[-0.06, -0.03, -0.07,  0.10,  0.08, -0.06, -0.04, -0.05]  vazag
[ 0.74,  0.42, -0.05, -0.90, -0.20,  0.89,  0.12,  0.09]  luv
[-0.12, -0.69,  0.23,  0.00,  0.72, -0.58, -0.31, -0.12]  notid
[ 0.38,  0.16,  0.00, -0.52, -0.14,  0.45,  0.11,  0.12]  Dis
[-0.52, -0.26,  0.00,  0.78,  0.22, -0.73, -0.12, -0.13]  ropa
[-0.07, -0.04, -0.04, -0.05, -0.06,  0.08, -0.06,  0.10]  luko
[-0.64, -0.27, -0.01,  0.86,  0.31, -0.79, -0.15, -0.21]  fif
[-0.20,  0.12, -0.90,  0.89,  0.74, -0.05,  0.09,  0.41]  Zona
[ 0.43,  0.14, -0.01, -0.47, -0.19,  0.47,  0.04,  0.16]  sufa
[ 0.34,  0.15, -0.06, -0.24, -0.10,  0.33, -0.03,  0.07]  tolu
[-0.58, -0.31,  0.00,  0.73,  0.23, -0.69, -0.12, -0.12]  roru
order: [-0.52,  0.45,  0.16,  0.12,  0.00,  0.38,  0.11, -0.14] : Dis
order: [ 0.09,  0.12,  0.89, -0.20, -0.90, -0.05,  0.42,  0.74] : luv
order: [-0.21, -0.15, -0.79,  0.31,  0.86, -0.01, -0.27, -0.64] : fif
order: [-0.12, -0.12, -0.69,  0.23,  0.73,  0.00, -0.31, -0.58] : roru
order: [-0.05, -0.04, -0.06,  0.08,  0.10, -0.07, -0.03, -0.06] : vazag

